Here is a tiny trained network, its code and every weight. The questions are about switching its units off for an input and a class, where a switched-off unit gives its printed mean instead of its output.

import numpy as np


def w(rows, s, z=0):
    codes = np.array(rows[::2]) - 128.0
    scale = np.full(codes.shape[1], s)
    scale[-1] = z or s
    return codes * scale


def norm(h):
    return h / np.sqrt((h * h).mean(-1, keepdims=True) + 1e-5)


def f(y):
    return np.maximum(y, 0)


def log_softmax(a):
    a = a - a.max(-1, keepdims=True)
    return a - np.log(np.exp(a).sum(-1, keepdims=True))


def net(x, mask):
    res = np.array(x, float).reshape(1, 8) / 4 @ E
    u = 0
    for l in range(2):
        y = f(norm(res) @ A[l][:, :-1].T + A[l][:, -1])
        res = res + np.where(mask[u : u + 7], y, B[l][:, -1]) @ B[l][:, :-1]
        u += 7
    return log_softmax(norm(res)[-1] @ U[:, :-1].T + U[:, -1])


A, B = {}, {}
E = w([
[129,135,133,118,193,127,149,79,174,109,146,80],'x0',
[103,118,189,191,169,92,200,189,111,153,66,79],'x1',
[80,144,155,123,186,80,173,117,118,157,81,184],'x2',
[238,78,85,172,127,149,78,154,50,103,192,126],'x3',
[95,70,110,85,160,100,85,157,100,97,70,168],'x4',
[62,88,177,141,119,183,151,147,94,115,148,195],'x5',
[124,115,87,71,118,60,173,173,197,18,132,166],'x6',
[96,185,112,156,254,167,51,164,112,145,205,119],'x7',
],0.0098)
A[0] = w([
[153,168,136,139,121,141,148,81,190,157,112,9,53],'L0N0',
[78,74,121,107,134,144,107,183,100,73,128,212,3],'L0N1',
[160,45,148,125,72,202,81,144,87,159,135,100,55],'L0N2',
[213,89,56,95,82,90,108,148,176,28,177,101,28],'L0N3',
[178,121,119,132,91,78,192,161,141,119,96,105,121],'L0N4',
[49,100,128,100,212,186,61,133,130,91,166,158,12],'L0N5',
[107,100,142,163,241,67,179,240,111,92,81,105,108],'L0N6',
],0.016,0.002)
B[0] = w([
[96,122,220,68,125,79,146,108,167,179,137,86,197],'L0N0',
[99,121,202,80,89,96,157,94,181,175,101,106,200],'L0N1',
[133,98,104,157,122,163,109,110,81,90,125,97,203],'L0N2',
[140,189,70,206,153,147,101,190,87,10,154,156,249],'L0N3',
[141,103,85,129,130,133,119,117,122,131,127,230,181],'L0N4',
[156,138,89,167,157,140,107,161,96,98,167,135,197],'L0N5',
[124,119,195,89,102,162,169,175,163,231,74,57,210],'L0N6',
],0.013,0.017)
A[1] = w([
[174,134,152,168,165,85,102,128,87,170,167,136,224],'L1N0',
[139,82,136,138,78,150,86,98,70,106,76,66,125],'L1N1',
[104,132,105,110,119,68,140,94,151,133,60,153,64],'L1N2',
[127,107,111,100,167,123,99,166,91,99,54,169,4],'L1N3',
[74,125,111,81,194,128,132,57,158,172,121,96,103],'L1N4',
[71,138,142,141,216,142,95,84,117,127,165,141,211],'L1N5',
[158,170,131,149,253,144,66,116,90,207,187,76,90],'L1N6',
],0.02,0.0019)
B[1] = w([
[116,111,98,120,89,159,119,162,127,61,82,110,184],'L1N0',
[143,106,104,170,137,144,154,153,120,197,132,164,212],'L1N1',
[81,148,170,97,167,96,104,88,109,116,153,107,172],'L1N2',
[144,120,134,112,131,120,118,59,140,205,165,82,169],'L1N3',
[152,114,124,122,135,155,141,177,156,140,97,75,205],'L1N4',
[97,213,162,153,136,223,146,202,71,129,137,177,191],'L1N5',
[140,195,92,106,161,111,113,151,191,7,155,114,254],'L1N6',
],0.015)
U = w([
[77,135,155,89,100,2,125,11,128,68,144,205,2],'0',
[147,20,108,220,68,140,166,94,50,233,97,172,69],'1',
[80,130,233,70,141,86,195,134,191,208,68,66,184],'2',
[170,176,31,211,149,157,101,173,110,10,159,132,229],'3',
],0.0099,0.003)

Each question gives the input, the list of numbers given to net, and the class t.
The units are the neurons (one row each of A and B). Each row of codes is followed by its name. A weight is (code - 128) times the scale printed after its matrix; where a second scale follows, it is the last column's (A, B and U).
mask holds one flag per neuron, layer by layer. A switched-off neuron (its flag False) gives its mean, the last column of its row in B, instead of its output. The means were averaged over made-up inputs and are rounded, as every weight is.
A unit's drop is (log p(t) with every unit on - log p(t) with that unit switched off) / (log p(t) with every unit on - log p(t) with every unit switched off).
The circuit of an input: a set's keep is (log p(t) with only the set's units on - log p(t) with every unit switched off) / (log p(t) with every unit on - log p(t) with every unit switched off). Starting from the 12 units with the biggest drops (on a tie, the unit counted first), units are removed one at a time, each time the one whose removal leaves the highest keep (on an exact tie, the one counted first), for as long as the keep stays at least 0.8.
circuit, biggest first: the units of the circuit, biggest drop first
k most important neurons: the k neurons with the biggest drops, biggest first
k most important neurons of layer l: the k neurons of layer l with the biggest drops, biggest first
drop when u is switched off: that unit's drop, to one decimal
input [-3,5,0,3,-7,1,2,3], class 2: 2 most important neurons => [L0N6; L0N3]
input [5,6,8,7,-5,-2,5,2], class 2: circuit, biggest first => [L0N6]
input [6,2,-4,-7,0,3,5,-7], class 0: 3 most important neurons of layer 0 => [L0N4; L0N6; L0N1]
input [-2,-5,0,-1,7,5,3,-4], class 0: 2 most important neurons of layer 0 => [L0N1; L0N6]
input [0,8,4,0,3,-3,-6,7], class 2: 2 most important neurons => [L0N6; L0N3]
input [-5,3,3,-1,1,-8,3,-8], class 0: circuit, biggest first => [L0N4; L1N2]
input [6,7,-3,3,-8,4,-6,-2], class 2: 2 most important neurons => [L0N0; L0N3]
input [7,-5,-4,-5,2,-7,2,-7], class 0: 2 most important neurons of layer 0 => [L0N0; L0N5]
input [-1,0,8,2,-5,-5,0,-2], class 2: 2 most important neurons => [L0N3; L0N0]
input [-7,-7,3,-4,-7,7,4,2], class 0: 2 most important neurons => [L0N6; L0N0]
input [-4,4,-3,8,7,-1,3,-7], class 1: 2 most important neurons of layer 1 => [L1N6; L1N3]
input [0,-6,8,2,3,6,4,-5], class 0: 2 most important neurons of layer 0 => [L0N6; L0N0]
input [-7,-8,-8,-3,-5,-5,-7,-7], class 1: 2 most important neurons => [L1N6; L1N1]
input [-1,-8,5,-1,6,4,-6,-5], class 1: most important neuron => [L1N1]
input [1,-7,0,-1,7,3,-3,-1], class 1: 2 most important neurons => [L0N1; L0N3]
input [-8,-7,4,8,6,6,0,-1], class 1: drop when L0N1 is switched off => 0.1
input [6,0,8,-3,-5,3,-2,1], class 2: drop when L0N3 is switched off => 2.2
input [7,3,-6,-3,-4,-1,3,-4], class 0: drop when L0N4 is switched off => 0.4
